[[124, 123, 109, 126, 112, 127, 132, 136, 113, 124],
 [132, 122, 132, 124, 125, 125, 118, 128, 118, 128],
 [132, 127, 125, 126, 130, 125, 128, 121, 126, 129],
 [137, 143, 132, 119, 129, 130, 134, 135, 131, 126],
 [127, 126, 133, 128, 132, 125, 119, 128, 133, 126],
 [128, 116, 122, 114, 122, 128, 133, 127, 138, 129],
 [124, 124, 121, 150, 123, 126, 121, 121, 123, 131]] Out: 127

[[151, 109, 156, 132, 105, 151, 156, 149, 122, 141, 131],
 [104, 120, 110, 117, 101, 133, 131, 150, 133, 115, 136],
 [145, 146, 137, 132, 134, 148, 102, 149, 138, 141, 156],
 [136, 103, 105, 143, 149, 121, 153, 151, 125, 111, 132],
 [122, 134, 149, 109, 132, 134, 134, 155, 150, 141, 150],
 [139, 119, 152, 152, 115, 153, 152, 131, 120, 100, 144],
 [124, 102, 117, 131, 143, 103, 150, 102, 107, 127, 152],
 [109, 148, 143, 119, 119, 109, 130, 151, 125, 100, 116],
 [142, 109, 112, 150, 139, 128, 123, 122, 140, 110, 148],
 [103, 115, 156, 149, 104, 152, 120, 124, 124, 124, 130]] Out: 109

[[135, 129, 131, 124, 132, 125, 127, 123, 131, 126, 132, 129],
 [133, 126, 131, 124, 131, 127, 123, 123, 131, 129, 133, 131],
 [123, 133, 118, 128, 125, 125, 128, 133, 135, 128, 119, 115],
 [124, 127, 129, 129, 133, 135, 128, 123, 125, 131, 126, 124],
 [132, 124, 129, 127, 128, 133, 131, 128, 133, 132, 125, 124],
 [104, 141, 134, 132, 142, 123, 131, 125, 130, 127, 116, 126],
 [126, 137, 129, 129, 116, 116, 124, 136, 140, 118, 137, 119],
 [132, 134, 113, 114, 152, 134, 136, 112, 137, 120, 126, 121],
 [126, 131, 126, 128, 123, 124, 133, 136, 130, 126, 127, 138],
 [129, 133, 134, 132, 133, 129, 136, 130, 129, 130, 127, 134],
 [132, 132, 126, 139, 124, 133, 118, 135, 134, 137, 125, 110]] Out: 126

[[132, 139, 136, 126, 114, 144, 121, 129, 133, 140, 132, 124, 132, 130],
 [120, 126, 123, 122, 125, 135, 119, 132, 137, 129, 126, 129, 131, 128],
 [138, 135, 121, 131, 137, 130, 141, 113, 132, 129, 127, 116, 120, 140],
 [124, 117, 119, 121, 124, 129, 117, 135, 124, 131, 130, 120, 120, 135],
 [124, 135, 122, 131, 116, 140, 119, 134, 137, 131, 122, 124, 135, 128],
 [120, 139, 114, 133, 132, 124, 135, 120, 126, 149, 127, 127, 130, 138],
 [131, 121, 125, 127, 124, 130, 132, 112, 129, 126, 121, 115, 126, 140],
 [139, 122, 132, 132, 128, 129, 140, 117, 126, 125, 127, 117, 127, 134],
 [122, 130, 127, 138, 123, 126, 135, 123, 124, 144, 131, 122, 133, 133],
 [126, 122, 122, 122, 127, 130, 121, 140, 134, 128, 128, 124, 131, 131],
 [128, 127, 133, 128, 117, 132, 122, 139, 141, 136, 127, 127, 118, 126]] Out: 122

[[121, 124, 132, 141, 140, 147, 131, 143, 146],
 [131, 124, 138, 132, 151, 136, 142, 135, 133],
 [138, 127, 139, 122, 156, 121, 148, 123, 116],
 [125, 121, 134, 139, 144, 143, 135, 141, 142],
 [104, 125, 107, 147, 113, 149, 104, 144, 149],
 [127, 123, 136, 136, 147, 141, 138, 139, 139],
 [112, 127, 122, 146, 127, 154, 117, 146, 152]] Out: 104
---
[[129 126 151 126 127]
 [115 135 139 108 143]
 [119 138 133 113 136]] ⇒ 151

[[113 121 133 115 123 135 123]
 [138 138 105 128 155 150 149]
 [131 140 114 150 110 142 148]] ⇒ 133

[[118 112 122 143 147 131 148]
 [140 119 125 127 107 136 132]
 [119 149 156 138 126 112 145]] ⇒ 122

[[127 127 121 134]
 [120 106 113 116]
 [112 132 143 139]] ⇒ 121

[[134 118 115 130 111 115 109]
 [120 139 127 141 115 123 118]
 [116 136 116 121 111 103 136]] ⇒ 115

[[134 156 105 141]
 [131 137 106 107]
 [129 128 129 128]] ⇒ 105

[[145 101 106 145 141]
 [118 127 133 132 121]
 [127 120 131 128 118]] ⇒ 106
---
array([[148, 154, 135, 121, 130, 132],
       [113, 118, 127, 127, 128, 124],
       [150, 153, 138, 118, 142, 122]]) Answer: 118

array([[126, 132, 102, 135, 122],
       [137, 116, 149, 121, 135],
       [110, 149, 126, 132, 124]]) Answer: 126

array([[138, 112, 105, 120, 143, 123, 119],
       [120, 134, 121, 156, 115, 138, 115],
       [107, 131, 109, 127, 119, 136, 143]]) Answer: 119

array([[130, 128, 129, 134, 129, 132, 117],
       [130, 135, 127, 137, 134, 126, 157],
       [122, 124, 123, 127, 132, 126,  98]]) Answer: 132

array([[128, 129, 146, 117, 111],
       [125, 134, 146, 111, 106],
       [113, 135, 138, 122, 112]]) Answer: 138

array([[127,  99, 129, 149, 142, 116, 111],
       [101, 133, 139, 143, 146, 116, 105],
       [132, 144, 127, 153, 149, 101, 108]]) Answer: 149

array([[140, 146, 134, 120],
       [154, 138, 114, 127],
       [107, 111, 143, 133]]) Answer: 111

array([[125, 137, 132, 132],
       [134, 118, 136, 133],
       [ 99, 153, 148, 139]]) Answer: 153

array([[103, 129, 127, 128, 141, 127],
       [127, 129, 127, 130, 118, 128],
       [121, 129, 126, 130, 153, 128]]) Answer: 130
---
Q:
139,126,118,117
144,152,116,153
A: 117

Q:
115,155,115,134
108,143,151,107
137,149,129,113
A: 134

Q:
131,131,123,128
117,129,153,137
143,128,114,136
A: 128

Q: 125,127,151,133
A: 133

Q:
146,121,151,114
109,134,109,142
119,132,119,106
A: 114

Q:
123,103,110,139
138,133,124,143
113,120,104,139
A: 139
---
Input: [124  99 128 139 119]
Output: 139

Input:
[[116 143 109 127 123 130]
 [108 139 114 114 130 115]
 [152 118 142 134 123 133]]
Output: 152

Input: [146 129 135 127 119 103 122]
Output: 146

Input: [105 147 132 136]
Output: 147

Input: [124 131 154 123 141 157 121]
Output: 157

Input:
[[123 149 124 130 154 124 128]
 [122 122 131 139 109 131 139]
 [138 125 132 119 122 128 136]]
Output: 154
